Below is a small trained network, with its code and all its weights. Each question gives an input and a class and asks what happens when units are switched off, that is, made to give their printed mean instead of their output.

import numpy as np


def w(rows, s, z=0):
    codes = np.array(rows[::2]) - 128.0
    scale = np.full(codes.shape[1], s)
    scale[-1] = z or s
    return codes * scale


def f(y):
    return np.maximum(y, 0)


def log_softmax(a):
    a = a - a.max(-1, keepdims=True)
    return a - np.log(np.exp(a).sum(-1, keepdims=True))


def net(x, mask):
    res = np.array(x, float).reshape(1, 5) / 4 @ E
    y = f(res @ A[0][:, :-1].T + A[0][:, -1])
    res = res + np.where(mask, y, B[0][:, -1]) @ B[0][:, :-1]
    return log_softmax(res[-1] @ U[:, :-1].T + U[:, -1])


A, B = {}, {}
E = w([
[122,182,235,85,123,181,210,200,195,82],'x0',
[62,69,123,75,135,134,126,2,183,46],'x1',
[128,173,63,130,129,171,90,143,172,108],'x2',
[158,150,226,147,130,159,126,123,58,135],'x3',
[84,72,95,88,133,158,71,104,76,167],'x4',
],0.0094)
A[0] = w([
[227,133,201,117,133,144,188,209,90,182,166],'neuron 1',
[190,1,131,121,105,173,41,161,40,149,134],'neuron 2',
[119,73,43,81,188,58,64,117,130,154,254],'neuron 3',
[170,165,216,87,110,167,131,95,178,76,212],'neuron 4',
[151,154,129,127,193,163,181,129,76,127,42],'neuron 5',
[77,138,110,179,118,169,158,67,30,101,175],'neuron 6',
],0.0085,0.002)
B[0] = w([
[181,8,214,187,143,132,85,152,202,102,244],'neuron 1',
[93,206,80,46,233,48,108,156,110,175,214],'neuron 2',
[79,109,29,176,138,150,191,110,206,161,251],'neuron 3',
[216,198,184,142,154,166,131,83,155,111,222],'neuron 4',
[99,165,195,215,132,124,110,78,190,221,153],'neuron 5',
[99,254,160,104,145,83,148,127,66,151,174],'neuron 6',
],0.01,0.011)
U = w([
[105,127,188,75,100,199,200,94,167,32,241],'0',
[129,101,212,254,137,124,8,146,130,109,42],'1',
[49,77,88,182,107,149,119,102,184,105,254],'2',
[131,211,113,203,105,155,70,102,110,67,62],'3',
[66,172,130,141,190,95,30,137,91,200,15],'4',
],0.0093,0.0019)

Each question gives the input, the list of numbers given to net, and the class t.
The units are the neurons (one row each of A and B). Each row of codes is followed by its name. A weight is (code - 128) times the scale printed after its matrix; where a second scale follows, it is the last column's (A, B and U).
mask holds one flag per neuron, in row order. A switched-off neuron (its flag False) gives its mean, the last column of its row in B, instead of its output. The means were averaged over made-up inputs and are rounded, as every weight is.
A unit's drop is (log p(t) with every unit on - log p(t) with that unit switched off) / (log p(t) with every unit on - log p(t) with every unit switched off).
The circuit of an input: a set's keep is (log p(t) with only the set's units on - log p(t) with every unit switched off) / (log p(t) with every unit on - log p(t) with every unit switched off). Starting from all 6 units, units are removed one at a time, each time the one whose removal leaves the highest keep (on an exact tie, the one counted first), for as long as the keep stays at least 0.8.
circuit, biggest first: the units of the circuit, biggest drop first
most important unit: the unit with the biggest drop
k most important neurons: the k neurons with the biggest drops, biggest first
drop of u: that unit's drop, to one decimal
input [4,3,1,6,-8], class 1: circuit, biggest first : (neuron 1; neuron 3)
input [0,5,2,8,0], class 3: circuit, biggest first : (neuron 1; neuron 4)
input [0,5,0,4,3], class 4: circuit, biggest first : (neuron 1; neuron 6)
input [0,2,-1,0,-2], class 0: circuit, biggest first : (neuron 1; neuron 2; neuron 3)
input [1,1,2,1,1], class 0: circuit, biggest first : (neuron 2; neuron 1; neuron 5)
input [8,-2,6,3,-7], class 1: circuit, biggest first : (neuron 1)
input [-8,6,-2,-2,4], class 4: 3 most important neurons : (neuron 2; neuron 6; neuron 1)
input [5,-3,-2,-6,-3], class 1: circuit, biggest first : (neuron 1; neuron 3)
input [-8,5,-1,-3,7], class 4: 2 most important neurons : (neuron 2; neuron 6)
input [-6,7,4,5,4], class 4: 2 most important neurons : (neuron 6; neuron 2)
input [8,-7,-4,-5,-2], class 1: drop of neuron 1 : 0.2
input [8,0,-6,5,0], class 1: drop of neuron 1 : 0.3
input [8,-2,-6,0,0], class 1: drop of neuron 1 : 0.4
input [1,5,6,8,8], class 4: most important unit : neuron 2
